Below are the code and all the weights of a small trained network. Each question names an input and a target symbol and asks about switching units off, where a switched-off unit gives its printed mean instead of its output.

import numpy as np


def w(rows, s, z=0):
    codes = np.array(rows[::2]) - 128.0
    scale = np.full(codes.shape[1], s)
    scale[-1] = z or s
    return codes * scale


def f(y):
    return np.maximum(y, 0)


def softmax(a):
    e = np.exp(a - a.max(-1, keepdims=True))
    return e / e.sum(-1, keepdims=True)


def log_softmax(a):
    a = a - a.max(-1, keepdims=True)
    return a - np.log(np.exp(a).sum(-1, keepdims=True))


def net(x, mask):
    ids = ['Ψδεζηθσ'.index(c) for c in x.split()]
    T = len(ids)
    res = E[ids] + P[:T]
    u = 0
    for l in range(2):
        r = res
        for j in range(2):
            rows = slice(3 * j, 3 * j + 3)
            q, k, v = (r @ M[l][rows].T for M in (Q, K, V))
            z = softmax(np.where(np.tri(T) > 0, q @ k.T / 3**0.5, -1e9)) @ v
            o = O[l][rows]
            res = res + np.where(mask[u + j], z, o[:, -1]) @ o[:, :-1]
        u += 2
        y = f(res @ A[l][:, :-1].T + A[l][:, -1])
        res = res + np.where(mask[u : u + 8], y, B[l][:, -1]) @ B[l][:, :-1]
        u += 8
    return log_softmax(res[-1] @ U[:, :-1].T + U[:, -1])


Q, K, V, O, A, B = {}, {}, {}, {}, {}, {}
E = w([
[140,2,13],'Ψ',
[164,125,21],'δ',
[167,150,161],'ε',
[229,124,105],'ζ',
[109,232,176],'η',
[20,76,148],'θ',
[87,10,116],'σ',
],0.0083)
P = w([
[255,99,171],'0',
[117,148,93],'1',
[73,115,76],'2',
[94,121,54],'3',
[79,159,80],'4',
[76,162,97],'5',
[87,165,66],'6',
[65,167,78],'7',
[86,167,76],'8',
[64,208,119],'9',
[111,158,44],'10',
[81,189,86],'11',
[78,171,71],'12',
[96,200,83],'13',
],0.0073)
Q[0] = w([
[91,41,59],'L0H1',
[167,81,89],'L0H1',
[141,68,1],'L0H1',
[23,126,80],'L0H2',
[61,155,6],'L0H2',
[52,124,134],'L0H2',
],0.0069)
K[0] = w([
[141,46,42],'L0H1',
[87,95,92],'L0H1',
[128,17,23],'L0H1',
[253,32,118],'L0H2',
[165,145,181],'L0H2',
[227,102,129],'L0H2',
],0.0045)
V[0] = w([
[103,195,254],'L0H1',
[50,111,86],'L0H1',
[94,63,40],'L0H1',
[90,152,196],'L0H2',
[207,77,181],'L0H2',
[96,175,144],'L0H2',
],0.009)
O[0] = w([
[212,61,1,3],'L0H1',
[100,134,117,168],'L0H1',
[84,139,164,218],'L0H1',
[107,54,69,68],'L0H2',
[209,136,182,118],'L0H2',
[119,86,25,102],'L0H2',
],0.0074,0.0045)
A[0] = w([
[74,67,23,195],'L0N1',
[251,39,80,143],'L0N2',
[226,251,64,201],'L0N3',
[74,108,209,70],'L0N4',
[24,87,224,141],'L0N5',
[85,212,150,113],'L0N6',
[47,111,87,147],'L0N7',
[81,254,77,253],'L0N8',
],0.0057,0.0044)
B[0] = w([
[102,161,226,158],'L0N1',
[226,89,122,138],'L0N2',
[38,29,197,182],'L0N3',
[202,146,62,154],'L0N4',
[224,141,120,199],'L0N5',
[109,102,73,184],'L0N6',
[104,144,171,168],'L0N7',
[24,3,187,254],'L0N8',
],0.0056,0.0087)
Q[1] = w([
[58,18,243],'L1H1',
[192,147,70],'L1H1',
[46,21,229],'L1H1',
[199,193,45],'L1H2',
[176,255,48],'L1H2',
[87,73,186],'L1H2',
],0.0058)
K[1] = w([
[136,168,233],'L1H1',
[50,125,96],'L1H1',
[175,151,231],'L1H1',
[29,143,72],'L1H2',
[29,126,93],'L1H2',
[255,129,182],'L1H2',
],0.0091)
V[1] = w([
[13,63,111],'L1H1',
[170,131,189],'L1H1',
[135,163,73],'L1H1',
[102,222,164],'L1H2',
[142,1,102],'L1H2',
[164,88,74],'L1H2',
],0.0079)
O[1] = w([
[3,109,94,10],'L1H1',
[215,43,163,254],'L1H1',
[112,220,160,47],'L1H1',
[129,111,222,86],'L1H2',
[169,135,20,181],'L1H2',
[155,189,18,134],'L1H2',
],0.0075,0.0085)
A[1] = w([
[2,122,141,205],'L1N1',
[157,169,51,243],'L1N2',
[73,232,98,196],'L1N3',
[180,101,168,118],'L1N4',
[164,160,113,77],'L1N5',
[163,151,68,144],'L1N6',
[119,195,60,105],'L1N7',
[161,157,21,253],'L1N8',
],0.0092,0.0022)
B[1] = w([
[87,103,21,193],'L1N1',
[3,155,217,197],'L1N2',
[98,113,152,153],'L1N3',
[107,166,196,254],'L1N4',
[57,190,144,144],'L1N5',
[49,182,195,183],'L1N6',
[102,95,197,160],'L1N7',
[95,151,230,227],'L1N8',
],0.0055,0.0086)
U = w([
[109,99,217,197],'Ψ',
[74,2,167,218],'δ',
[144,167,138,228],'ε',
[190,58,112,126],'ζ',
[68,211,171,60],'η',
[116,40,78,41],'θ',
[137,70,134,6],'σ',
],0.0066,0.0019)

Each question gives the input, a string of symbols that net reads in full, and the target symbol t.
The units are the heads (3 rows each of Q, K, V and O) and the neurons (one row each of A and B). Each row of codes is followed by its name. A weight is (code - 128) times the scale printed after its matrix; where a second scale follows, it is the last column's (O, A, B and U).
mask holds one flag per unit, layer by layer, with each layer's heads first. A switched-off unit (its flag False) gives its mean, the last column of its rows in O or B, instead of its output. The means were averaged over made-up inputs and are rounded, as every weight is.
A unit's drop is (log p(t) with every unit on - log p(t) with that unit switched off) / (log p(t) with every unit on - log p(t) with every unit switched off).
The circuit of an input: a set's keep is (log p(t) with only the set's units on - log p(t) with every unit switched off) / (log p(t) with every unit on - log p(t) with every unit switched off). Starting from the 12 units with the biggest drops (on a tie, the unit counted first), units are removed one at a time, each time the one whose removal leaves the highest keep (on an exact tie, the one counted first), for as long as the keep stays at least 0.8.
units of the circuit, in order: the units of the circuit, biggest drop first
top k neurons in layer l: the k neurons of layer l with the biggest drops, biggest first
which heads matter: for each layer, one digit per head in row order, 1 if its drop is at least 0.15 and else 0, layers parted by /
drop when u is switched off: that unit's drop, to one decimal
input Ψ ε ε σ, target Ψ: units of the circuit, in order	L0H2, L1H2, L0H1, L0N8
input Ψ σ Ψ δ, target Ψ: units of the circuit, in order	L0H2, L0H1, L1H2
input η δ η, target η: which heads matter	11 / 11
input Ψ η η σ, target Ψ: units of the circuit, in order	L0H2, L0H1, L1H2, L0N8
input θ Ψ δ σ Ψ δ η θ ζ η, target θ: top neuron in layer 1	L1N1
input Ψ ε Ψ η ζ Ψ η ζ Ψ, target Ψ: units of the circuit, in order	L0H2, L0H1, L1H2
input η ε σ Ψ θ Ψ δ, target η: units of the circuit, in order	L0H1, L1H1
input θ Ψ ζ η η δ σ θ ε ε δ Ψ η η, target δ: which heads matter	00 / 10
input η δ δ ζ δ, target η: which heads matter	11 / 11
input θ σ Ψ η η η ζ θ ζ δ, target θ: which heads matter	10 / 10
input η δ Ψ Ψ η ε ε θ, target η: top 2 neurons in layer 0	L0N2, L0N3
input Ψ η ε θ η Ψ, target Ψ: top 3 neurons in layer 0	L0N8, L0N3, L0N5
input ζ ε ζ σ ζ, target ζ: top 2 neurons in layer 0	L0N2, L0N3
input ζ ε ε, target ζ: top 2 neurons in layer 1	L1N2, L1N8
input ζ η σ η η θ η θ δ η ζ ε, target ζ: top 2 neurons in layer 0	L0N2, L0N8
input ζ ζ ε η η η η Ψ, target ζ: top 3 neurons in layer 1	L1N2, L1N8, L1N6
input δ θ ζ ζ δ η Ψ ζ Ψ η, target δ: top neuron in layer 1	L1N1
input ζ η ζ η Ψ σ η ζ δ ζ ε θ ζ, target ζ: top 2 neurons in layer 0	L0N2, L0N8
input η σ η η ε ζ σ, target η: top 3 neurons in layer 0	L0N2, L0N8, L0N3
input η η η ε δ η η Ψ θ ε η η ε, target η: top neuron in layer 0	L0N2
input η δ ζ ε η Ψ ζ σ, target η: top 2 neurons in layer 0	L0N2, L0N3
input η ε ζ, target η: top 2 neurons in layer 0	L0N2, L0N8
input ζ Ψ η ε σ, target ζ: top 2 neurons in layer 0	L0N2, L0N3
input ζ η η δ η σ ζ ζ σ, target ζ: drop when L0H1 is switched off	0.4
input η θ θ η η σ ζ δ ε Ψ, target η: drop when L1H1 is switched off	0.2
input Ψ Ψ ζ δ, target Ψ: drop when L1H1 is switched off	0.2
input θ η ζ Ψ Ψ Ψ η θ δ ζ η, target θ: drop when L1H1 is switched off	0.3
